Below are the code and all the weights of a small trained network. Each question names an input and a target symbol and asks about switching units off, where a switched-off unit gives its printed mean instead of its output.

import numpy as np


def w(rows, s, z=0):
    codes = np.array(rows[::2]) - 128.0
    scale = np.full(codes.shape[1], s)
    scale[-1] = z or s
    return codes * scale


def f(y):
    return y / 2 * (1 + np.tanh(0.7978845608 * (y + 0.044715 * y**3)))


def softmax(a):
    e = np.exp(a - a.max(-1, keepdims=True))
    return e / e.sum(-1, keepdims=True)


def log_softmax(a):
    a = a - a.max(-1, keepdims=True)
    return a - np.log(np.exp(a).sum(-1, keepdims=True))


def net(x, mask):
    ids = ['αδεημξτφψ'.index(c) for c in x.split()]
    T = len(ids)
    res = E[ids] + P[:T]
    u = 0
    for l in range(2):
        q, k, v = (res @ M[l].T for M in (Q, K, V))
        z = softmax(np.where(np.tri(T) > 0, q @ k.T / 3**0.5, -1e9)) @ v
        res = res + np.where(mask[u], z, O[l][:, -1]) @ O[l][:, :-1]
        u += 1
        y = f(res @ A[l][:, :-1].T + A[l][:, -1])
        res = res + np.where(mask[u : u + 12], y, B[l][:, -1]) @ B[l][:, :-1]
        u += 12
    return log_softmax(res[-1] @ U[:, :-1].T + U[:, -1])


Q, K, V, O, A, B = {}, {}, {}, {}, {}, {}
E = w([
[122,233,212],'α',
[13,194,80],'δ',
[113,133,114],'ε',
[128,109,106],'η',
[88,124,87],'μ',
[152,106,124],'ξ',
[27,170,70],'τ',
[161,115,136],'φ',
[147,131,139],'ψ',
],0.011)
P = w([
[139,104,174],'0',
[140,186,77],'1',
[135,240,109],'2',
[75,88,143],'3',
[97,135,203],'4',
[134,161,75],'5',
[167,254,106],'6',
[68,119,130],'7',
[78,146,204],'8',
[120,139,114],'9',
[158,216,141],'10',
[118,134,123],'11',
[108,164,167],'12',
],0.0091)
Q[0] = w([
[158,106,54],'L0H1',
[183,188,28],'L0H1',
[188,253,179],'L0H1',
],0.014)
K[0] = w([
[79,58,103],'L0H1',
[72,41,179],'L0H1',
[108,180,248],'L0H1',
],0.016)
V[0] = w([
[21,185,113],'L0H1',
[56,46,3],'L0H1',
[126,83,193],'L0H1',
],0.015)
O[0] = w([
[202,149,35,250],'L0H1',
[253,151,204,3],'L0H1',
[130,50,163,98],'L0H1',
],0.015,0.0056)
A[0] = w([
[116,184,165,174],'L0N1',
[137,103,130,51],'L0N2',
[159,70,254,17],'L0N3',
[125,139,96,87],'L0N4',
[90,54,58,58],'L0N5',
[64,102,186,22],'L0N6',
[164,119,67,128],'L0N7',
[132,121,98,141],'L0N8',
[109,233,79,100],'L0N9',
[137,131,98,92],'L0N10',
[138,205,204,252],'L0N11',
[144,98,138,109],'L0N12',
],0.0095,0.0031)
B[0] = w([
[164,179,94,130],'L0N1',
[119,149,162,118],'L0N2',
[232,197,88,129],'L0N3',
[119,123,154,163],'L0N4',
[194,92,196,212],'L0N5',
[114,130,12,134],'L0N6',
[96,46,118,182],'L0N7',
[104,126,137,158],'L0N8',
[184,58,147,246],'L0N9',
[102,103,154,150],'L0N10',
[207,250,180,139],'L0N11',
[102,162,157,121],'L0N12',
],0.013)
Q[1] = w([
[66,139,103],'L1H1',
[57,253,45],'L1H1',
[228,23,215],'L1H1',
],0.0071)
K[1] = w([
[84,166,139],'L1H1',
[115,248,2],'L1H1',
[158,15,235],'L1H1',
],0.006)
V[1] = w([
[142,164,150],'L1H1',
[139,203,2],'L1H1',
[163,93,120],'L1H1',
],0.0099)
O[1] = w([
[145,93,87,63],'L1H1',
[150,247,1,8],'L1H1',
[76,162,132,216],'L1H1',
],0.0086,0.017)
A[1] = w([
[163,161,138,103],'L1N1',
[153,125,198,65],'L1N2',
[185,122,91,129],'L1N3',
[93,164,182,156],'L1N4',
[61,107,81,4],'L1N5',
[71,215,38,111],'L1N6',
[178,90,172,152],'L1N7',
[79,78,98,64],'L1N8',
[105,77,119,78],'L1N9',
[25,98,2,210],'L1N10',
[114,195,90,204],'L1N11',
[200,250,153,203],'L1N12',
],0.0092,0.0038)
B[1] = w([
[153,165,152,135],'L1N1',
[150,152,99,221],'L1N2',
[186,134,144,152],'L1N3',
[134,106,103,156],'L1N4',
[189,169,100,127],'L1N5',
[122,2,99,158],'L1N6',
[119,132,88,255],'L1N7',
[161,164,124,193],'L1N8',
[114,176,130,216],'L1N9',
[166,186,224,156],'L1N10',
[106,88,159,155],'L1N11',
[31,207,108,168],'L1N12',
],0.021,0.017)
U = w([
[141,99,85,8],'α',
[211,154,123,100],'δ',
[128,153,184,254],'ε',
[72,158,126,223],'η',
[102,216,147,18],'μ',
[83,115,198,215],'ξ',
[168,214,97,50],'τ',
[147,125,231,117],'φ',
[138,203,254,22],'ψ',
],0.0082,0.0038)

Each question gives the input, a string of symbols that net reads in full, and the target symbol t.
The units are the heads (3 rows each of Q, K, V and O) and the neurons (one row each of A and B). Each row of codes is followed by its name. A weight is (code - 128) times the scale printed after its matrix; where a second scale follows, it is the last column's (O, A, B and U).
mask holds one flag per unit, layer by layer, with each layer's heads first. A switched-off unit (its flag False) gives its mean, the last column of its rows in O or B, instead of its output. The means were averaged over made-up inputs and are rounded, as every weight is.
A unit's drop is (log p(t) with every unit on - log p(t) with that unit switched off) / (log p(t) with every unit on - log p(t) with every unit switched off).
The circuit of an input: a set's keep is (log p(t) with only the set's units on - log p(t) with every unit switched off) / (log p(t) with every unit on - log p(t) with every unit switched off). Starting from the 12 units with the biggest drops (on a tie, the unit counted first), units are removed one at a time, each time the one whose removal leaves the highest keep (on an exact tie, the one counted first), for as long as the keep stays at least 0.8.
units of the circuit, in order: the units of the circuit, biggest drop first
most important unit: the unit with the biggest drop
top k neurons: the k neurons with the biggest drops, biggest first
k most important neurons of layer l: the k neurons of layer l with the biggest drops, biggest first
input η ψ ξ μ η η δ δ φ, target δ: units of the circuit, in order -> (L0H1, L1N12)
input δ δ η τ μ ε φ δ φ δ ε, target φ: most important unit -> L1H1
input ε τ ξ ξ φ μ η μ δ δ δ, target δ: top 3 neurons -> (L0N9, L1N12, L1N9)
input τ φ δ ξ, target φ: 3 most important neurons of layer 1 -> (L1N10, L1N7, L1N2)
input τ ξ η, target τ: units of the circuit, in order -> (L0H1, L1H1)
input ξ μ ξ, target ξ: top 2 neurons -> (L1N6, L0N5)
input η δ ε ξ, target δ: top 2 neurons -> (L0N7, L1N12)
input ξ μ ψ η ε δ ξ ε ψ ψ ε, target ψ: 3 most important neurons of layer 0 -> (L0N5, L0N9, L0N11)
input δ ε φ τ τ μ, target τ: 3 most important neurons of layer 1 -> (L1N12, L1N6, L1N11)
input ξ μ ψ, target ξ: top 4 neurons -> (L1N6, L0N5, L0N9, L1N10)
input ξ φ φ ψ μ ξ ξ φ η δ φ, target η: top 3 neurons -> (L0N5, L0N9, L1N12)
input μ δ η δ φ μ, target δ: 2 most important neurons of layer 0 -> (L0N7, L0N10)
input ε ξ ε η δ δ δ, target δ: units of the circuit, in order -> (L0H1, L0N9)
input ξ ξ η ψ τ ξ ξ, target τ: units of the circuit, in order -> (L1H1, L0N5)
input φ η μ η τ η ε, target τ: 4 most important neurons of layer 0 -> (L0N6, L0N5, L0N9, L0N11)
input φ τ ξ φ, target τ: top 2 neurons -> (L0N6, L0N5)
input τ η ε, target τ: top 4 neurons -> (L0N9, L0N7, L1N12, L1N3)
input ξ δ φ, target ξ: most important unit -> L1N6
input η η ξ μ τ ξ φ, target τ: top 2 neurons -> (L1N12, L0N11)
input μ δ δ, target μ: units of the circuit, in order -> (L1N12, L0H1, L0N11)
input ψ α ψ η ξ φ η, target ξ: units of the circuit, in order -> (L0H1)
input ψ ψ μ, target ψ: 2 most important neurons of layer 0 -> (L0N6, L0N9)
input τ φ ε ε δ δ η, target δ: top 3 neurons -> (L0N7, L1N3, L1N12)
input ξ τ μ η ψ η ξ, target ψ: top 3 neurons -> (L0N9, L1N10, L0N5)
input ξ α μ τ τ τ τ τ η δ μ τ, target α: top 4 neurons -> (L0N5, L0N9, L1N7, L0N7)
